Below are the code and all the weights of a small trained network. Each question names an input and a class and asks about switching units off, where a switched-off unit gives its printed mean instead of its output.

import numpy as np


def w(rows, s, z=0):
    codes = np.array(rows[::2]) - 128.0
    scale = np.full(codes.shape[1], s)
    scale[-1] = z or s
    return codes * scale


def f(y):
    return y / 2 * (1 + np.tanh(0.7978845608 * (y + 0.044715 * y**3)))


def log_softmax(a):
    a = a - a.max(-1, keepdims=True)
    return a - np.log(np.exp(a).sum(-1, keepdims=True))


def net(x, mask):
    res = np.array(x, float).reshape(1, 2) / 4 @ E
    y = f(res @ A[0][:, :-1].T + A[0][:, -1])
    res = res + np.where(mask, y, B[0][:, -1]) @ B[0][:, :-1]
    return log_softmax(res[-1] @ U[:, :-1].T + U[:, -1])


A, B = {}, {}
E = w([
[20,166,41,78,156,30,231,92],'x0',
[209,35,99,7,92,92,123,73],'x1',
],0.012)
A[0] = w([
[197,113,133,146,80,175,91,119,47],'n0',
[163,144,113,140,142,119,146,117,250],'n1',
[127,153,158,144,121,128,117,129,49],'n2',
[27,204,7,131,181,101,216,82,252],'n3',
[123,37,106,67,95,123,132,93,249],'n4',
[180,104,90,77,58,124,110,72,152],'n5',
[147,129,145,112,110,155,112,125,157],'n6',
[181,156,139,112,155,121,97,124,48],'n7',
[136,125,120,93,144,176,98,136,152],'n8',
[127,122,71,80,150,52,204,60,114],'n9',
[158,137,144,170,108,137,168,175,114],'n10',
[126,154,129,113,73,151,160,104,163],'n11',
[94,116,84,114,139,76,163,125,64],'n12',
[96,199,176,217,179,150,112,170,68],'n13',
[238,59,177,206,91,189,59,125,149],'n14',
[176,91,126,130,96,155,49,153,18],'n15',
[98,188,166,227,179,175,135,225,70],'n16',
[95,147,94,116,122,96,147,117,133],'n17',
],0.013,0.0036)
B[0] = w([
[99,81,95,84,102,197,131,123,167],'n0',
[154,123,121,129,157,122,157,121,139],'n1',
[123,181,137,158,121,111,133,135,136],'n2',
[3,42,14,95,126,148,172,118,251],'n3',
[175,111,155,127,168,128,111,125,189],'n4',
[156,125,187,124,206,144,93,137,180],'n5',
[155,109,122,96,105,170,133,109,144],'n6',
[110,101,121,107,130,152,139,87,136],'n7',
[140,131,149,101,101,194,125,100,141],'n8',
[141,113,147,126,140,179,97,113,211],'n9',
[137,160,150,161,105,127,133,138,145],'n10',
[129,116,150,103,140,125,116,142,134],'n11',
[118,105,145,94,153,204,118,113,173],'n12',
[159,223,164,179,127,77,114,141,193],'n13',
[136,93,95,60,116,238,143,94,215],'n14',
[85,96,106,96,105,190,134,116,166],'n15',
[170,220,145,183,130,86,92,167,204],'n16',
[91,113,145,107,184,156,122,95,165],'n17',
],0.013,0.03)
U = w([
[130,100,90,134,159,92,201,125,195],'0',
[193,190,177,153,160,130,58,119,157],'1',
[116,169,88,111,87,156,123,109,11],'2',
[67,195,106,180,161,8,108,147,4],'3',
[66,72,63,78,155,173,124,90,173],'4',
],0.014,0.0024)

Each question gives the input, the list of numbers given to net, and the class t.
The units are the neurons (one row each of A and B). Each row of codes is followed by its name. A weight is (code - 128) times the scale printed after its matrix; where a second scale follows, it is the last column's (A, B and U).
mask holds one flag per neuron, in row order. A switched-off neuron (its flag False) gives its mean, the last column of its row in B, instead of its output. The means were averaged over made-up inputs and are rounded, as every weight is.
A unit's drop is (log p(t) with every unit on - log p(t) with that unit switched off) / (log p(t) with every unit on - log p(t) with every unit switched off).
most important unit: the unit with the biggest drop
k most important neurons: the k neurons with the biggest drops, biggest first
drop when u is switched off: that unit's drop, to one decimal
input [-8,-7], class 1: most important unit	n16
input [-5,-3], class 1: 3 most important neurons	n3, n16, n13
input [0,8], class 1: 2 most important neurons	n3, n5
input [6,-8], class 3: 2 most important neurons	n16, n13
input [-8,-4], class 2: 3 most important neurons	n14, n0, n15
input [-7,-2], class 2: 2 most important neurons	n3, n16
input [5,-7], class 3: 3 most important neurons	n16, n13, n14
input [1,-5], class 3: drop when n16 is switched off	0.0
input [1,4], class 1: drop when n14 is switched off	0.1
input [0,-5], class 3: drop when n15 is switched off	0.0
